[128 = 0]

q593q67: [108  80 172 169 175  89 129 122  85 159 178 183 120 192 189 160  88  99
 149  97]
q311q981: [103 135 155 134 137 106  90 200 100 129 128 149  52 141 149 134 161 184
 147 132]
q311q981: [141 136 135 123 127 131 158 117 108 168 128 118 104 117 121  97 137 163
 105 181]
q311q981: [115 171 126 183  99 131 120 125 146 116 223 120  81 166 107 130 173 157
 173 121]
q755q240: [ 81 161 133 164 150 191  74 137 119 189 178 155  38 132  87 139 173 181
 202 169]
q679q694: [148 125 160 146 219  77 150 136  91 155 187  93 113 159 143  97  86 130
  98 137]
q755q240: [131 177 135 146 138 132 180  91 117 154 237 145 109 195 114  97 134 193
 102 110]
q755q240: [108 146 120 170 115 151 106 133 130 128 139 134 105 164 123 150 152 156
 167 102]
q679q694: [154 163 110 155 104 145 161 123 132 154  64  78 169 105 144 140 106 140
 169  78]
q755q240: [104 133 110  99 121 151 106 141 147  98  81 164 171 150 130 160 128 130
 127  56]
q679q694: [138 153 116 139 104 126 154 109 149 120 141 108 158 137 122 128 131 123
 134 104]
q311q981: [177 139 118 148 151 114 168 113 127 155  84  30 169  87 126 105  89 102
 128 144]
q755q240: [148 130 129 153 152 123 150 126  96 145 119  98 111 158 132 103 120 171
  97 139]
q679q694: [160 110 143 143 165  83 128 138 113 105 176  80  95 116 126  92 112 112
  97 170]
q311q981: [146 141 121 121 145 123 123 128 149 129 143  67 120  75  88 100 135 100
 130 189]
q679q694: [129 148 146 146 158 114 147 110 123 147 225 134 110 154 125 114 116 134
 134 121]
q755q240: [104 138 128  84 157 120 105 139 162 105 162 144 152 126 102 133 135  93
 121 118]
q593q67: [ 82 121 127 153  81 166  91 135 122 124 127 212  94 174 146 175 163 163
 173  87]
q593q67: [130 150 118 103 145 132 124 147 128 106 121 117 122 143 106 105 140 171
  84 120]
q755q240: [106 118 120 117 185 144  84 132 133 123 144 118 107 149  76 114 151 125
  99 181]
q755q240: [137 138 133 129  85 120 151 127 127 118 138 149 128 124 155 132 125 144
 135  95]
q755q240: [135  90 122  52 181 100 106 166 136  89  25 106 194  95 130 126  94  76
  66 121]
q679q694: [119  94 130 131 106 147 103 125 128 144  80 148 130  80 145 159 118  86
 175 143]
q679q694: [126 144 135 153 169 142 134 124  98 159 161 133  97 170 126 115 119 180
 121 118]
q311q981: [116 100 144  93 123 126 119 148 105 129 100 185 112 118 156 134 122 143
 110 127]
q679q694: [106 125 143 155 178 134 137  97 105 167 196 162 116 204 125 129 120 145
 119 124]
q593q67: [139 100 120 160 137 135 105 130 110 105 106 113 113 141 135 131 115 131
 122 120]
q593q67: [122 127 139 168 134 115 140 105 131 142 177 139 149 159 152 155 105  94
 171  84]
q755q240: [121 114 128  22 201 140 117 144 120 129  84 156 150 104  99  94 106 138
  35 153]
q593q67: [113 127 121 119 100 132 115 144 143 128  77 130 142 113 130 150 150 114
 151 132]
q679q694: [167 169 109 196  93 142 197  77 128 168 117  65 171 143 141 128 106 143
 164  88]
q679q694: [153 143 116 134 121 109 155 127 129 104 127  84 136 149 118 100 138 151
  84 133]
q311q981: [118 116 120 107 117 140 110 120 145  89 141 167 149 130 128 144 118 107
 123  86]
q593q67: [129 125 109 114 165 153  99 135 141 111  75 114 176 110 124 149  87  99
 140  68]
q593q67: [132  98 141 154 146 128 128 108 104 149 150 138 109 134 141 128 108 115
 132 150]
q593q67: [129 132 114 122 117 141 119 137 129 122  96 107 110 126 102 111 161 155
 104 170]
q593q67: [143  95 122 115 131 105 107 161 135 105  25  84 169  77 149 147 105  71
 137 125]
q311q981: [131 140 136 132  96 132 130 134 119 117 172 157  80 123 135 118 141 169
 131 125]
q679q694: [181 160  92 199  87 117 175  77 160  88 162  26 171 147 108 110 125 108
 131 106]
q311q981: [130 131 135 141 122 121 142 121 126 145 136 126 132 127 140 134 123 121
 147 125]
q593q67: [176 165 106 103 108 117 165 116 161 115 123  38 151  57  86  79 135 114
 101 179]
q311q981: [114  94 131  77 117 138 102 135 129  98 117 192 125 106 134 135 123 116
 102 126]
q311q981: [116 196 121 251 117 116 139 123 142 146 210  62 104 223 116 147 176 162
 209  94]
q755q240: [114 130 130 173  68 149  97 146 128 135 113 144  83  99 149 164 152 136
 213 122]
[157 148 127 119  95  77 156 120 176  83 184  81 168  85 125 118 123  61
 138 121] : q679q694
[124 123 105 119 148 127 123 137 137  90  59 117 197 179 135 149 111 122
  96  53] : q755q240
[143 111 134  89 158 134 125 135 105 132 116 130 100  94 117  92 114 150
  76 173] : q593q67
[ 99  70 114 141 120 154  72 107 142 100 110 159 134 139 113 163 142  67
 141 153] : q679q694
[158 102 133 145 145  94 126 145 109  90 119  97 124 129 154 118  96 120
 104 109] : q593q67
[136 133 113 166 118 144 169  74 135 159 114 114 191 160 139 149 103 103
 151  89] : q755q240
[124 146 123 158  97 135 138 124 131 125 131 138 136 155 146 149 131 146
 158  76] : q755q240
[ 82  85 135  67 148 156  48 187 120 125  32 194 109  83 136 164 134 118
 142 135] : q679q694
[118  77 123  21 153 101  84 147 168  55 104 145 169  72  95 116 129  39
  56 177] : q755q240
[ 96 155 122 150 122 182 113 105 130 162 175 168  94 157 101 139 156 167
 164 127] : q755q240
[ 95 110 134 140  74 143 121 107 127 112 171 221 115 180 152 162 148 138
 144  89] : q311q981
[124 135 118 117 139 124 136 124 143 114 107 127 183 154 133 144 112 112
 120  74] : q755q240
[ 86 149 113 112 111 196 111 103 145 152 132 198 139 142 108 159 141 148
 162  90] : q755q240
[122 160 137 141 110 135 143 119 125 150 198 141  80 139 112 109 159 172
 137 156] : q311q981
[104 124 124  72 113 103 110 141 176  74 143 154 169 125 112 141 151  74
 110 119] : q679q694
[139 109 142  36 192  76 113 185 133  94  82 108 158  76 128 103  99  91
  62 142] : q755q240
[138 117 120  90 152 138 138 120 122 133  85 125 157 115 120 113 106 127
  84 134] : q311q981
[132 129 150 116 163 100 136 143 115 142 159 127 116 121 139 115 111 126
 120 134] : q679q694

q577_q52: [118  98 124 143 134  90 178 146 136 104  93 137 179 112 149 135 101 147
 118 176]
q577_q52: [142 118 153 137 140 158 155 141 141 190 133 106  60 144  95 137 149  94
 123  93]
q577_q52: [140 141 130  95 110 130 145 111 135 115 108 121 160 121 154 134 107 139
  88 153]
q751_q896: [151 124 157 141 114 120 124 132 118 152 111  99 115 132  91 156 114  98
 145 156]
q31_q78: [130 113 146 170 119 122 141 148 118 171 103  99 102 135 118 152 125 113
 125 146]
q291_q189: [143 151 131 119 122 138  93 162 116 153 118 115  99 136 144 136 133 170
 113 113]
q31_q78: [135  92 181 178 157  83  52 103 129 108 109 104 124 146 116  96 126 125
 194 167]
q31_q78: [119 110 133 189 124 121  97 127 106 129 106 102 121 138 134 129 123 107
 153 173]
q31_q78: [122 102  74 127 142 137 127 150  52  69 123 209 111 131 158 106 148 132
 123 131]
q31_q78: [146 114 146  97 164 177 164 161 121 120 120 128 109 139 140 119 147 114
 114 145]
q492_q659: [164 157 108  80 115  97  86 155  87 167  83 122 103 144 150 127 108 201
  86 126]
q492_q659: [142 133 169  93  94 115 147 120 113  78 122 155 181 104 138 164 117 138
  98 152]
q31_q78: [143 124 159 142 131 112 140 143 100 169 119 122  94 140 110 143 141 110
 121 119]
q577_q52: [144 149 131  79 124 113 126 132 109 130 124 151 130 129 146 126 132 168
  90 104]
q492_q659: [123 126  68 108 138 113 149 154  78 171  92 100 135 145 124 117 105 127
 125 182]
q492_q659: [172 137 190 156 163  91  79  95 147 139 109 100 100 152 129 100 128 110
 148 127]
q577_q52: [128 121 142 165 181 105 127  88 132 115 123 144 112 150 177  68 152 109
 116 111]
q31_q78: [117 144  85  99  68 146  79 104 142  58 113 152 174 102 191 134  96 206
  82 141]
q291_q189: [134 164 109 145 129 104 117 122  96 114 143 172 122 127 158 121 143 125
 110  88]
q492_q659: [135 112 167 114 164 121 123 173 184 152 126  78 140 128  86 130 116 158
 183 148]
q291_q189: [130 155 107  98 166 115 152 146 138 122 146 141 155 126 136 107 131 138
 134 112]
q31_q78: [117 111  91 147 126 110 130 126 172 110 109 135 145 115 145 118  97 165
 130 133]
q31_q78: [113 112 122 136 116 175 194 185 155 153 115 109 123 114 138 166 125 141
  96 138]
q751_q896: [106 175 128 225 115 112   8 140  86 180 156 110  58 152 157 121 174 151
 148  62]
q31_q78: [136 147 194 124 101 103  97 130  76 157 150 133 109 133 103 162 162 127
 122  95]
q577_q52: [158 176  58  78 116 182 163 139 120 116 120 131 138 122 147 139 100 103
  91 147]
q751_q896: [139 130 141 134  82 147 144 117 173 140  98  80 148 112 125 170  86 125
 106 168]
q492_q659: [134 110 136 171 137 108 111 110 122 140 118 124  98 141 114 117 129 100
 150 129]
q751_q896: [102  78 142 205 115 103 121 181 112 116 102 142 123 116 142 156 130 166
 144 151]
q751_q896: [162  98 124  71 160 162 157 147  94  83 107 153 126 136 117 115 124 101
 135 179]
q751_q896: [132 144  97 102 162 153 112 141  76 137 140 150  86 154 152  89 164 126
 115 101]
q492_q659: [134 122  80 141 127 135 103 193  73 108 124 168 102 125 119 143 130 145
 157 132]
q751_q896: [ 82 126  40 134 149 173 177 150 129 159 134  94 140 136 136 106 124 100
 136 160]
q577_q52: [119 154 113 122 135 119 132 132  75 132 131 138 141 137 163 117 146 125
 102 132]
q291_q189: [136 121 139 109 190 147  81 144 128 138 150 101  99 156  91  84 151 114
 200 131]
q291_q189: [139 131 144  65 126 141 204 110 164 111 115 108 194 112 130 140  99 111
  94 175]
q577_q52: [112  85 109 211 142 102 165 142 115 112  83 139 133 128 170 122 116 114
 120 174]
q492_q659: [137 142 131 103 130 149 190 187 105 139 139 141 134 117 113 167 139 114
 115 127]
q31_q78: [133 111  93 152 148 101 142 158 169 109 100 161 123 116 162 114 106 185
 118 109]
q492_q659: [104 161 125 191 172 121 126  65 188 166 155  70 133 149 151  74 140  69
 146 110]
q291_q189: [159 121 164 115 146 145 122 145 132 135 121 113 101 138 103 133 132 113
 146 136]
q291_q189: [123 169 132 164 146  83  52 150 129 178 151 101 105 143 118 115 143 164
 171  82]
q492_q659: [160 119 119 142 167 106 106 134  79  80 117 192  96 141 148  95 143 116
 140 119]
q751_q896: [141 126 108  92 123 179 143 154 108 148 111 112 101 138 128 136 126 125
 105 148]
q492_q659: [139 114 138  91 115 160 151 151 106 121 122 136 123 124 111 152 130 123
 117 146]
q751_q896: [105 135 106 136 110 132  80 162 122 160 155 118 104 127  93 143 138 162
 165  95]
q492_q659: [134 141 170  63 175 134 227 170 166 126 147 119 191 113 122 138 135 123
 118 139]
q577_q52: [115 115 132 171 115 113  85 155 149 121 140 151 102 115 123 141 136 178
 152  83]
q577_q52: [126 117 133 162 129 134  85 136 103 158 129 117  75 146 113 124 147 120
 150 115]
q31_q78: [133 121 148 132 132 108 113 120 137 129 122 124 128 130 124 123 125 138
 135 127]
q577_q52: [141 132  93  99 112 118 125 170 149  96 128 176 136 101 119 150 104 191
 131  99]
q751_q896: [165 155 170 127 142 152  49 134  76 108 153 156  66 149 133 119 176 115
 142  86]
q751_q896: [129 116 157 173 170 113 176 133  87 127 126 159 107 143 159 111 168  79
 108 119]
q31_q78: [144 123 151 142 106 139 144 141 137 179  93  80 102 134 121 158 112 121
 104 151]
q751_q896: [118 123 187 149 127 107 146  97 142 120 138 132 147 123 145 131 147 118
 109 115]
q291_q189: [142 158  86 106 129 183 101 174 183 143 137 104 100 123 126 133 113 172
 138 100]
q291_q189: [155  83 183 117  89 120 150 168 127 143  79 109 122 115  88 190  98 151
 120 175]
q291_q189: [119 106 166  74 126 158 243 164  91 143 124 128 159 120 119 167 147  96
  80 166]
q291_q189: [127 126  92 109 156 135  96  99  75  74 135 176 125 144 161  74 148 116
 130 131]
q291_q189: [120 161 128 112 138 155 130 168 103 168 150 113 110 138 138 134 160 137
 113 103]
q492_q659: [167 120 124 167 186  93 107 140 102 158 114 170  30 161 131  83 155 120
 135  64]
q751_q896: [157 124 165 104 152 116 140 123  94 152 142 116 114 144  51 133 137  55
 177 144]
q577_q52: [121  99 140 126 158 105 135 129 124 128 133 126 137 134  91 112 131 110
 173 146]
q291_q189: [ 74 116  99 169  97  99 132 101 151 139 144 116 166 111 112 136 114 130
 148 128]
[115 113  96 126 130 155 131 173 102 135 119 141 102 132 145 128 140 158
 115 127] : q751_q896
[131 132 111 126 133  93 132  96 108  86 122 170 155 124 156 107 122 126
 113 130] : q291_q189
[125 110 113 123 122 103 160 121  80  84 112 167 168 118 136 132 117 108
 121 170] : q492_q659
[126 157 124  76 123 135 145  98 111 103 168 165 153 120 124 124 146 108
 112  96] : q577_q52
[145 167 123 122 144 135 165 117 182 149 117  96 143 128 164 119 110 124
  90 123] : q31_q78
[147 121 151 146 123 114  98 128 115 151 109 108  99 140 108 136 123 122
 142 139] : q31_q78
[126 136 103 123 102 160  97  82  72 112 133 118 129 140 118 124 127  64
 138 170] : q577_q52
[135 105 117 172 121 112 115 120  64 131  85 132 101 146 148 123 124 102
 116 170] : q31_q78
[ 99 144  82 186 115 129  73 134 151 132 159 148  94 122 142 121 141 163
 147  60] : q492_q659
[165 121 125 127 129 107  95 143  80 132 103 161  74 142 121 126 129 140
 125 113] : q31_q78
[159 109 167 112 107 108 109 146  92  98  95 128 148 121 104 162 104 133
 146 189] : q492_q659
[106 169 133 106 141 146 186 202  75 217 173 108 113 137  99 162 178 106
 117  90] : q577_q52
[128  84 168 107 126  78 212 102 117 105 110 167 171 113 115 140 121 108
 100 149] : q492_q659
[138 114 145 103 120 163 137 157 118 115 127 145 108 124 126 146 141 142
 113 123] : q751_q896
[129 119 135 170 117  91 112 140 119 140 108 130 117 127 133 140 121 148
 129 127] : q751_q896
[170 209  94  63 181 142 122 128 159 100 150 141 151 132 170  84 125 139
 115  96] : q291_q189
[127  83 113 151 142 112  77 112 123 111 108 138  97 142 116  94 121 140
 167 140] : q492_q659
[102 136 117 177 122  94  87 106 179  99 133 115 174 113 153 116 106 160
 155 134] : q31_q78
[155 168 141 157  98 131  43 137 128 134 143 127  84 127 117 153 131 146
 147  84] : q751_q896
[114  98 157 135  96  89 147 110 139 108 122 145 165 105 111 156 112 141
 126 138] : q492_q659
[ 87 123  67 128 109 121 140 135 137 163 133 134 123 123 133 123 124 171
 109  95] : q492_q659

q803q771: [106  98 131 144 121 130 127 123 102 145 135 119 108 140 131 128 152  92
 108 145]
q663q275: [132 135  47 104 116  89 123 138 135 124  83  82 136 158 141 159 137 147
  99  51]
q468q59: [114 101 127 105 131 111 124 134 101 122 146 123 138 130 131 133 129 107
  97 125]
q803q771: [107 102 130 135  77 102 164 125 143 133 197 120 135 126 139 145 107 189
 131 164]
q468q59: [119 179  90 138 105 143 150 165 172  67 100 126 122 117 138 136 101 185
 200 117]
q468q59: [125 124 111 122 114 147 111 111 143 134 126 131 123 113 108 124 115  99
 133 115]
q803q771: [ 89  70 110 162  89 160  37  49 100  87 162 132 211  19 149 111 123  93
 196 196]
q468q59: [ 93 114  69 136  61 143 102 114 132 137 153  93 122 119  98 151 102 183
 151 141]
q803q771: [161 137 175 162 150 113 184 133 144 186 137 150  67 180 172 107 185  97
  78 142]
q468q59: [141 107 140 139 158 170 109 108 123 164  69  93 111 139  47 149 122 127
 114  89]
q468q59: [ 97  85 147 142  92 156 140 140 156 166 143 120  69 100  91 137 108  78
 115 130]
q663q275: [178 166 190 100 215  78 165 178 110 136  63 121  99 177 191 100 195 126
  78  48]
q468q59: [153 111 180 151 137 158 159 100 161 186 173 157  79 120 104 129 124 109
  91 158]
q954q874: [133 129 138 122 144 127 132 119  99 137 129 120 116 165 128 117 154 139
 110 122]
q803q771: [ 98 115 171 130 143 143 128 149  88 141 133 153 100 141 105 115 134  48
 116 167]
q663q275: [ 74 124  51  80  56 119 143 120 150  81 137  78 109 116 120 156  96 177
 160  50]
q663q275: [140 160  74 113 133 147 124 123 136 119 103 136  85 163 148 105 160  74
 110  84]
q954q874: [ 98 124 120 116 105 114 167 119 129 135 122  79  56 144 151 143 160 164
 119  58]
q803q771: [182 128 128 113 170 136 116 175 143 129  77 109 146 154 105 116 124 149
  96  82]
q663q275: [114 162 101  78 131 123 154 106 127 102 129 153  92 155 142 115 140  60
 120  73]
q663q275: [112 123 130 100 125 124 130 124 123  99 148 137 136 107 133 127 114 115
 133 119]
q663q275: [143 191  75  99 157 109 119 179 100 117  73 112  63 190 200  95 204 110
  91  58]
q663q275: [143 131 115 118 131 108 146 126 148 138  81  94 118 152 131 135 143 141
 118  54]
q663q275: [108 103 156 148 125  97 114 142 108 137 120 120 147  98 161 130 144 108
 133 150]
q954q874: [119  74 136 146  99 133 110  92 134 163 167 133 134  98 127 121 129  77
 108 158]
q468q59: [133 154  89 121 109 121 107 118 135  95 129 124 158 116 160 115 129 170
 165 121]
q468q59: [147 140 182 141 159 134 147 129 115 129 141 165 140 151 129 102 137 116
 134 174]
q954q874: [139 135 158 165 118 141 155 163 166  95 163 171 163 104 137 118  91 154
 174 211]
q954q874: [157 147 102 147 121 113 162 160 173 139  83 117 125 176 130 132 130 138
 126 100]
q468q59: [118 124  95 152  97 183 122 103 166 141 117 103  98 109  60 162  90 168
 156 120]
q954q874: [185 199 113 117 169 130  99 135 137 163  79 140 125 160 115 118 136 148
 116 101]
q803q771: [187 139 140 118 149 128 188 157 175 150  86 123  94 221 122  88 153 112
  89  58]
q663q275: [109 135 127 139  93 101 174  92 152 172 104 108  98 167 107 151 132 124
 141  88]
q803q771: [122 136 113 127 142 122 126 113  89  95 133 125 165 153 125 141 131 170
 141 150]
q954q874: [145  97  97 141 109 151 110 123 160 168  87  94 124 143  75 133 116 110
 111  90]
q468q59: [142 141 150 114 150  61 139 167  90 144 131 123 135 171 194 110 175 147
  88 127]
q468q59: [125 125 137 128 141 130 118  97  98  78 159 161 193 118 143 113 124 122
 159 180]
q803q771: [131 136 130 136 145 117 179 104 100  99 133 133 138 205 143 120 162 145
 131 137]
q803q771: [145 112 145 137 133 130 141 140 151 129 114 118 115 124 150 108 146 118
 120 103]
q663q275: [146 164 133  97 166 135 144 126 110 112 153 170 126 158 117 126 120 119
 106 143]
q954q874: [119 118 144 136 125 124 144 148 125 138 151 137 133 132 104 149 103 139
 120 168]
q803q771: [115 126 137 130 126 135 135 123 148 144 120 140  88 100 129 134 128  63
 119 112]
q954q874: [106 143  97 118 109 120 146 129 138 125 131 115  99 125 124 163 115 151
 128 106]
q663q275: [ 89 148 113 118 110  92 117 112  84 138 119 109 161 150  92 168 107 176
 158 141]
q468q59: [145 150 135 137 142 133 120 106 135 120 117 155 150 121 140 110 134 104
 152 140]
q803q771: [130 108 147 135 117 130 130 141 140 123 133 120 129 113 145 107 133 132
 137 127]
q663q275: [119 123 133 108 143 131  93 130  97  97 145 146 164  97 133 119 117 110
 134 152]
q803q771: [125 155 128 124 148 133 143  94 118  88 125 156 152 133 130 131 125 116
 159 136]
q954q874: [139 126  71 134 111 168 108 118 167 119  75 102 124 127  91 130 114 114
 146  75]
q954q874: [131 138 117 127 113 103 134 137 151 164 129 121 114 123 127 153 115 145
 111 117]
q954q874: [124  99 171 147 107 130 147 164 159 175 137 107 104 109  87 150  94 168
 121 141]
q954q874: [135 133 146 125 125 129 118 144 134 114 143 125 151 102 129 123 108 191
 153 145]
[127 157 123 121 140 121 135 151 139 101  99 135 129 119 142 132 123 122
 149 109] : q954q874
[151 117 122 118 150 159 126  77 148 114 129 162 159 120  90 128 104  63
 122 121] : q663q275
[144 118 153 140 149 144 123  81 113 157 153 155 142 138  99 128 128 104
 110 168] : q468q59
[134 175  92  99 151 114 107 146  86 116  99 109 141 174 112 143 130 195
 126 109] : q663q275
[143 155 140 137 181 128 149 122 112 112  86 135 106 152 158 127 172 106
 119 103] : q803q771
[177 135 129 137 163 130 121 131 133 169 120 145 139 160 107 131 130 117
  80 143] : q803q771
[ 92  98  53 134  85 141  79  83 123 159 101  89  95 108 115 150 145  65
 112  85] : q803q771
[ 81 121 132 116 138 130 149 119  96 110 130 137  86 125 130 149 140  61
 116 120] : q954q874
[155 159  71 110 185 119 123 127 104  94  76 134 154 172 129 154 143 101
  93  93] : q663q275
[106 144 138  88 152 104 135 150  92 104  89  88 103 138 141 136 149 163
 128  55] : q954q874
[136 114 121 139 126 100 136 148 145 145 102 113 105 129 182 118 167  84
  97  92] : q663q275
[151 144  84  94 161 130  61 134  95 101  84 113 174 129 126 115 135 130
 121  90] : q663q275
[ 91 103 131 138 121 143 162 136 130  70 187 161 125  85 147 152 105 102
 134 185] : q663q275
[ 80 111 136 110  98 115 138 143 126  92 141 117 102  86 176 114 139 102
 151 103] : q663q275
[132 108  70 120 122 129 145 116 172 169  83  99  69 138 102 173 129  60
  63  39] : q803q771
[116 112 119 140  95 133 145 130 151 157 160 110  86 117 120 152 117 162
 111 133] : q468q59
[130 129  85 135 103 154 144 153 178 133  71  79  95 145  75 155 101 170
 141  63] : q954q874
[111  92  83 139  39 120 150  58 189 142 192 127 143 104 131 139  99 127
 147 133] : q803q771
[196 178 123 146 146 134 118 166 164 111 108 151 194 153 126 100 105 203
 164 163] : q954q874
